Here is a tiny trained network, its code and every weight. The questions are about switching its units off for an input and a target symbol, where a switched-off unit gives its printed mean instead of its output.

import numpy as np


def w(rows, s, z=0):
    codes = np.array(rows[::2]) - 128.0
    scale = np.full(codes.shape[1], s)
    scale[-1] = z or s
    return codes * scale


def norm(h):
    return h / np.sqrt((h * h).mean(-1, keepdims=True) + 1e-5)


def f(y):
    return np.maximum(y, 0)


def softmax(a):
    e = np.exp(a - a.max(-1, keepdims=True))
    return e / e.sum(-1, keepdims=True)


def log_softmax(a):
    a = a - a.max(-1, keepdims=True)
    return a - np.log(np.exp(a).sum(-1, keepdims=True))


def net(x, mask):
    ids = ['αβγθλμξπφω'.index(c) for c in x.split()]
    T = len(ids)
    res = E[ids] + P[:T]
    u = 0
    for l in range(3):
        r = norm(res)
        for j in range(2):
            rows = slice(2 * j, 2 * j + 2)
            q, k, v = (r @ M[l][rows].T for M in (Q, K, V))
            z = softmax(np.where(np.tri(T) > 0, q @ k.T / 2**0.5, -1e9)) @ v
            o = O[l][rows]
            res = res + np.where(mask[u + j], z, o[:, -1]) @ o[:, :-1]
        u += 2
        y = f(norm(res) @ A[l][:, :-1].T + A[l][:, -1])
        res = res + np.where(mask[u : u + 4], y, B[l][:, -1]) @ B[l][:, :-1]
        u += 4
    return log_softmax(norm(res)[-1] @ U[:, :-1].T + U[:, -1])


Q, K, V, O, A, B = {}, {}, {}, {}, {}, {}
E = w([
[119,123,12,193,151,122,50,143],'α',
[76,167,175,121,144,170,125,46],'β',
[82,111,140,169,165,169,149,140],'γ',
[102,114,119,145,185,137,109,85],'θ',
[176,118,160,177,37,104,124,144],'λ',
[108,208,179,109,33,182,133,47],'μ',
[55,146,153,183,148,168,125,71],'ξ',
[126,177,192,140,116,132,91,88],'π',
[100,34,191,93,70,93,145,111],'φ',
[94,164,158,66,108,148,99,238],'ω',
],0.011)
P = w([
[198,95,140,135,134,201,105,145],'0',
[89,125,230,104,160,254,134,160],'1',
[87,155,198,93,173,189,80,82],'2',
[112,101,103,146,142,119,22,108],'3',
[111,140,70,130,123,99,10,74],'4',
[60,166,116,131,120,132,83,86],'5',
[33,172,102,161,73,138,132,103],'6',
[73,162,91,148,105,69,88,96],'7',
[45,167,86,153,116,51,120,86],'8',
[61,174,60,153,109,15,103,72],'9',
[42,196,64,162,86,11,126,77],'10',
],0.0071)
Q[0] = w([
[132,49,134,114,114,168,103,126],'0.h1',
[116,116,133,156,206,163,80,102],'0.h1',
[39,159,175,242,128,111,87,43],'0.h2',
[71,101,106,198,74,74,1,12],'0.h2',
],0.0077)
K[0] = w([
[151,32,116,47,97,128,113,133],'0.h1',
[97,133,153,42,69,114,122,173],'0.h1',
[5,147,25,65,33,17,164,145],'0.h2',
[43,203,162,108,146,1,171,159],'0.h2',
],0.0057)
V[0] = w([
[74,118,139,34,119,123,93,164],'0.h1',
[176,105,245,139,194,114,1,109],'0.h1',
[106,179,121,189,155,165,99,71],'0.h2',
[153,93,107,163,125,80,190,32],'0.h2',
],0.0078)
O[0] = w([
[101,159,108,141,1,121,190,90,193],'0.h1',
[91,122,105,198,145,138,171,197,254],'0.h1',
[124,83,204,209,154,23,148,106,175],'0.h2',
[130,49,86,178,127,155,77,83,23],'0.h2',
],0.0098,0.0073)
A[0] = w([
[79,146,96,104,170,163,171,98,5],'0.n1',
[91,126,146,135,137,2,115,71,18],'0.n2',
[104,173,128,181,150,114,89,192,199],'0.n3',
[151,49,220,120,103,140,158,74,57],'0.n4',
],0.0086,0.0023)
B[0] = w([
[173,173,44,19,45,132,30,164,147],'0.n1',
[60,214,181,212,79,190,226,137,204],'0.n2',
[102,168,116,92,63,126,172,40,255],'0.n3',
[107,191,133,101,159,188,2,28,148],'0.n4',
],0.0071,0.0076)
Q[1] = w([
[101,141,98,131,53,101,128,69],'1.h1',
[65,211,115,134,8,77,171,130],'1.h1',
[206,121,100,98,113,177,142,63],'1.h2',
[203,2,184,79,142,131,123,165],'1.h2',
],0.0081)
K[1] = w([
[255,48,127,126,162,153,151,153],'1.h1',
[191,87,232,131,194,167,140,196],'1.h1',
[38,162,163,51,99,203,180,127],'1.h2',
[33,134,105,127,124,136,239,100],'1.h2',
],0.0067)
V[1] = w([
[154,182,96,80,98,145,208,97],'1.h1',
[74,51,66,204,70,136,145,174],'1.h1',
[91,92,117,136,183,2,188,129],'1.h2',
[188,83,118,165,199,168,144,222],'1.h2',
],0.0076)
O[1] = w([
[109,245,145,167,63,150,128,253,162],'1.h1',
[84,100,86,116,88,133,189,101,210],'1.h1',
[129,254,138,88,172,131,160,58,85],'1.h2',
[243,94,146,117,53,151,135,106,5],'1.h2',
],0.0081,0.0026)
A[1] = w([
[40,88,166,208,78,110,201,64,181],'1.n1',
[3,196,206,99,101,184,224,188,43],'1.n2',
[59,163,126,223,117,66,141,153,161],'1.n3',
[31,216,177,118,79,159,123,50,253],'1.n4',
],0.0048,0.0029)
B[1] = w([
[98,225,77,43,47,239,70,101,224],'1.n1',
[118,151,35,92,195,10,129,113,228],'1.n2',
[255,115,123,140,152,175,131,225,206],'1.n3',
[222,79,119,103,92,110,24,227,250],'1.n4',
],0.007,0.012)
Q[2] = w([
[171,128,224,205,189,162,149,101],'2.h1',
[250,76,137,138,242,124,97,103],'2.h1',
[82,169,61,141,108,87,83,211],'2.h2',
[128,198,177,172,1,166,35,240],'2.h2',
],0.0078)
K[2] = w([
[33,147,119,162,67,47,78,144],'2.h1',
[137,201,88,82,60,153,93,200],'2.h1',
[199,133,165,106,133,147,144,64],'2.h2',
[205,107,150,72,86,107,255,14],'2.h2',
],0.009)
V[2] = w([
[23,88,254,201,129,128,100,115],'2.h1',
[60,252,134,137,100,204,94,130],'2.h1',
[61,62,79,176,126,149,116,116],'2.h2',
[122,130,18,163,184,51,6,137],'2.h2',
],0.0077)
O[2] = w([
[254,152,58,131,164,124,128,142,97],'2.h1',
[161,79,173,84,100,182,250,93,254],'2.h1',
[170,177,111,66,40,64,165,125,57],'2.h2',
[193,66,217,198,38,93,106,100,90],'2.h2',
],0.01,0.0067)
A[2] = w([
[110,80,190,118,177,173,170,117,1],'2.n1',
[91,153,147,98,116,138,144,150,170],'2.n2',
[2,180,112,43,174,160,191,33,44],'2.n3',
[108,195,85,217,104,238,89,162,177],'2.n4',
],0.0071,0.003)
B[2] = w([
[165,161,105,45,254,144,51,190,139],'2.n1',
[173,137,115,142,29,124,81,138,218],'2.n2',
[128,57,108,247,97,19,147,146,243],'2.n3',
[183,133,184,206,138,192,114,119,254],'2.n4',
],0.0081,0.0074)
U = w([
[114,157,204,130,135,112,58,75,188],'α',
[142,131,147,111,147,163,217,62,183],'β',
[71,147,103,128,254,139,105,136,194],'γ',
[92,129,61,158,131,58,122,36,34],'θ',
[98,60,71,103,98,237,57,111,51],'λ',
[185,72,120,184,151,92,105,177,33],'μ',
[163,182,101,75,201,160,144,79,111],'ξ',
[61,54,151,171,147,98,212,90,176],'π',
[97,150,85,68,108,65,158,194,253],'φ',
[89,191,198,172,157,159,178,177,2],'ω',
],0.0091,0.0026)

Each question gives the input, a string of symbols that net reads in full, and the target symbol t.
The units are the heads (2 rows each of Q, K, V and O) and the neurons (one row each of A and B). Each row of codes is followed by its name. A weight is (code - 128) times the scale printed after its matrix; where a second scale follows, it is the last column's (O, A, B and U).
mask holds one flag per unit, layer by layer, with each layer's heads first. A switched-off unit (its flag False) gives its mean, the last column of its rows in O or B, instead of its output. The means were averaged over made-up inputs and are rounded, as every weight is.
A unit's drop is (log p(t) with every unit on - log p(t) with that unit switched off) / (log p(t) with every unit on - log p(t) with every unit switched off).
The circuit of an input: a set's keep is (log p(t) with only the set's units on - log p(t) with every unit switched off) / (log p(t) with every unit on - log p(t) with every unit switched off). Starting from the 12 units with the biggest drops (on a tie, the unit counted first), units are removed one at a time, each time the one whose removal leaves the highest keep (on an exact tie, the one counted first), for as long as the keep stays at least 0.8.
circuit, biggest first: the units of the circuit, biggest drop first
most important unit: the unit with the biggest drop
top k neurons: the k neurons with the biggest drops, biggest first
heads that matter: for each layer, one digit per head in row order, 1 if its drop is at least 0.15 and else 0, layers parted by /
input β θ π, target β: top neuron	0.n4
input α π π γ λ ω ξ φ ω π, target α: heads that matter	11 / 01 / 11
input μ β ω μ γ θ, target μ: heads that matter	10 / 11 / 11
input λ β φ φ β, target λ: top 2 neurons	1.n2; 2.n3
input ω λ θ, target φ: circuit, biggest first	0.h2; 1.n2
input μ π π, target μ: heads that matter	10 / 11 / 11
input λ φ μ ξ μ λ ξ μ φ π, target λ: heads that matter	01 / 00 / 00
input θ μ π θ, target θ: circuit, biggest first	0.h2; 2.n3; 1.h2
input θ ω π γ λ γ ξ ω ξ, target θ: top 3 neurons	2.n3; 0.n2; 1.n3
input π π μ θ γ, target π: circuit, biggest first	2.h1; 0.h2
input θ α φ α φ π ω φ, target θ: top 2 neurons	0.n2; 2.n3
input ω ω φ λ ω ω λ ω θ φ, target ω: top 2 neurons	0.n2; 0.n3
input γ λ γ ω α ω φ β φ, target γ: top 3 neurons	0.n2; 1.n2; 0.n3
input φ ω μ φ ω π θ φ γ, target λ: circuit, biggest first	0.h2
input β ω ω φ π μ λ γ ω φ, target β: top 2 neurons	0.n4; 1.n1
input γ ω ω γ λ, target γ: top 3 neurons	0.n2; 1.n1; 1.n2
input ω ω φ φ α, target ω: circuit, biggest first	1.h1; 2.n4; 2.h1
input ω λ β θ ω β ξ μ ω λ ω, target ω: circuit, biggest first	1.h1; 0.h2; 2.h1
input ω θ θ φ ω φ λ θ β θ, target ω: circuit, biggest first	1.h1; 0.n2
input γ ω π φ β φ, target λ: most important unit	0.h2
input μ γ θ φ θ φ φ ω, target μ: top 2 neurons	0.n4; 0.n2
input γ ω ξ, target φ: top 2 neurons	1.n2; 1.n4
input γ φ λ ω φ μ, target γ: top 2 neurons	0.n2; 1.n2
input φ β φ ω ω γ ω ω β, target φ: heads that matter	01 / 01 / 00
